Here is a tiny trained network, its code and every weight. The questions are about switching its units off for an input and a target symbol, where a switched-off unit gives its printed mean instead of its output.

import numpy as np


def w(rows, s, z=0):
    codes = np.array(rows[::2]) - 128.0
    scale = np.full(codes.shape[1], s)
    scale[-1] = z or s
    return codes * scale


def f(y):
    return y / 2 * (1 + np.tanh(0.7978845608 * (y + 0.044715 * y**3)))


def softmax(a):
    e = np.exp(a - a.max(-1, keepdims=True))
    return e / e.sum(-1, keepdims=True)


def log_softmax(a):
    a = a - a.max(-1, keepdims=True)
    return a - np.log(np.exp(a).sum(-1, keepdims=True))


def net(x, mask):
    ids = ['ΓΣΦαεηξψ'.index(c) for c in x.split()]
    T = len(ids)
    res = E[ids] + P[:T]
    q, k, v = (res @ M[0].T for M in (Q, K, V))
    z = softmax(np.where(np.tri(T) > 0, q @ k.T / 4**0.5, -1e9)) @ v
    res = res + np.where(mask[0], z, O[0][:, -1]) @ O[0][:, :-1]
    y = f(res @ A[0][:, :-1].T + A[0][:, -1])
    res = res + np.where(mask[1:13], y, B[0][:, -1]) @ B[0][:, :-1]
    return log_softmax(res[-1] @ U[:, :-1].T + U[:, -1])


Q, K, V, O, A, B = {}, {}, {}, {}, {}, {}
E = w([
[121,92,168,108,159],'Γ',
[132,83,95,135,205],'Σ',
[191,119,155,100,198],'Φ',
[42,122,84,163,158],'α',
[130,143,39,251,149],'ε',
[60,212,194,105,136],'η',
[116,195,114,254,114],'ξ',
[172,220,246,190,136],'ψ',
],0.017)
P = w([
[164,48,163,155,1],'0',
[153,91,125,134,133],'1',
[139,125,111,126,175],'2',
[135,142,153,154,198],'3',
[129,171,177,174,215],'4',
[122,178,199,194,224],'5',
[109,195,217,231,230],'6',
],0.0097)
Q[0] = w([
[72,153,176,175,240],'h1',
[142,137,135,89,120],'h1',
[189,126,134,156,166],'h1',
[102,109,55,7,125],'h1',
],0.014)
K[0] = w([
[118,205,145,175,166],'h1',
[117,76,174,137,98],'h1',
[53,136,133,155,144],'h1',
[136,115,136,123,3],'h1',
],0.015)
V[0] = w([
[255,162,70,142,163],'h1',
[167,22,202,54,250],'h1',
[40,62,22,149,109],'h1',
[27,155,170,76,114],'h1',
],0.0091)
O[0] = w([
[225,202,58,115,118,109],'h1',
[160,39,118,172,39,177],'h1',
[196,84,200,166,221,3],'h1',
[3,10,128,78,146,113],'h1',
],0.011,0.0043)
A[0] = w([
[106,183,222,137,115,148],'n1',
[189,201,129,134,74,1],'n2',
[122,175,36,52,74,175],'n3',
[23,55,128,118,65,94],'n4',
[68,191,154,124,46,73],'n5',
[143,201,168,209,112,150],'n6',
[172,148,102,176,30,144],'n7',
[168,107,154,198,132,92],'n8',
[122,17,213,165,151,141],'n9',
[109,124,155,1,174,179],'n10',
[167,67,54,39,94,131],'n11',
[105,104,114,74,26,133],'n12',
],0.0096,0.0072)
B[0] = w([
[203,33,47,165,169,169],'n1',
[2,111,231,166,150,168],'n2',
[159,197,175,182,127,190],'n3',
[172,117,190,53,94,220],'n4',
[123,108,116,185,182,184],'n5',
[176,42,177,90,118,188],'n6',
[162,36,27,9,210,195],'n7',
[90,166,89,187,68,164],'n8',
[45,135,111,159,71,251],'n9',
[51,215,57,129,185,167],'n10',
[127,213,201,78,123,152],'n11',
[239,164,201,166,162,193],'n12',
],0.0076,0.016)
U = w([
[125,92,219,143,58,43],'Γ',
[151,59,200,178,187,16],'Σ',
[99,118,71,67,207,31],'Φ',
[135,58,65,149,85,244],'α',
[65,94,165,36,156,99],'ε',
[162,74,93,21,124,252],'η',
[101,210,150,141,74,220],'ξ',
[73,100,149,255,120,180],'ψ',
],0.0077,0.0035)

Each question gives the input, a string of symbols that net reads in full, and the target symbol t.
The units are the heads (4 rows each of Q, K, V and O) and the neurons (one row each of A and B). Each row of codes is followed by its name. A weight is (code - 128) times the scale printed after its matrix; where a second scale follows, it is the last column's (O, A, B and U).
mask holds one flag per unit, heads first, then neurons. A switched-off unit (its flag False) gives its mean, the last column of its rows in O or B, instead of its output. The means were averaged over made-up inputs and are rounded, as every weight is.
A unit's drop is (log p(t) with every unit on - log p(t) with that unit switched off) / (log p(t) with every unit on - log p(t) with every unit switched off).
The circuit of an input: a set's keep is (log p(t) with only the set's units on - log p(t) with every unit switched off) / (log p(t) with every unit on - log p(t) with every unit switched off). Starting from the 12 units with the biggest drops (on a tie, the unit counted first), units are removed one at a time, each time the one whose removal leaves the highest keep (on an exact tie, the one counted first), for as long as the keep stays at least 0.8.
units of the circuit, in order: the units of the circuit, biggest drop first
unit that matters most: the unit with the biggest drop
top k neurons: the k neurons with the biggest drops, biggest first
input α Γ α, target ψ: units of the circuit, in order -> (h1, n7, n9)
input Σ ε Γ, target Σ: units of the circuit, in order -> (h1)
input η Γ ψ α α, target ξ: units of the circuit, in order -> (h1, n3)
input Γ Γ Σ Γ ψ ξ Φ, target ξ: top 2 neurons -> (n7, n3)
input Γ η ξ ψ α Γ, target ξ: units of the circuit, in order -> (h1, n7)
input Φ α Γ Γ Γ, target Γ: units of the circuit, in order -> (h1, n4, n7)
input Γ ψ Σ, target ξ: units of the circuit, in order -> (h1, n3)
input ε α α, target Σ: top 3 neurons -> (n7, n9, n6)
input ε ε Φ, target Σ: units of the circuit, in order -> (h1, n2)
input Γ Σ Σ α Σ Σ, target ψ: top 3 neurons -> (n7, n4, n8)
input Σ ξ Σ α, target Φ: units of the circuit, in order -> (h1, n12)
input Γ Γ Σ Σ ξ, target Σ: units of the circuit, in order -> (n6, n9)
input Γ ε Γ α ε, target Σ: top 2 neurons -> (n6, n9)
input η Φ Γ α ψ, target Σ: units of the circuit, in order -> (n9, n1)
input α Γ α Σ ξ η, target Φ: unit that matters most -> h1
input Γ α Γ Σ Γ Γ ψ, target Σ: top 2 neurons -> (n7, n6)
input Γ ψ Φ α Σ η Γ, target ε: top 2 neurons -> (n4, n10)
input α Γ ε Φ α, target Σ: top 2 neurons -> (n9, n10)
input Γ Φ α Γ ε Σ, target Σ: top 2 neurons -> (n6, n9)
input η α Σ ψ Φ Σ Σ, target η: top 2 neurons -> (n7, n9)
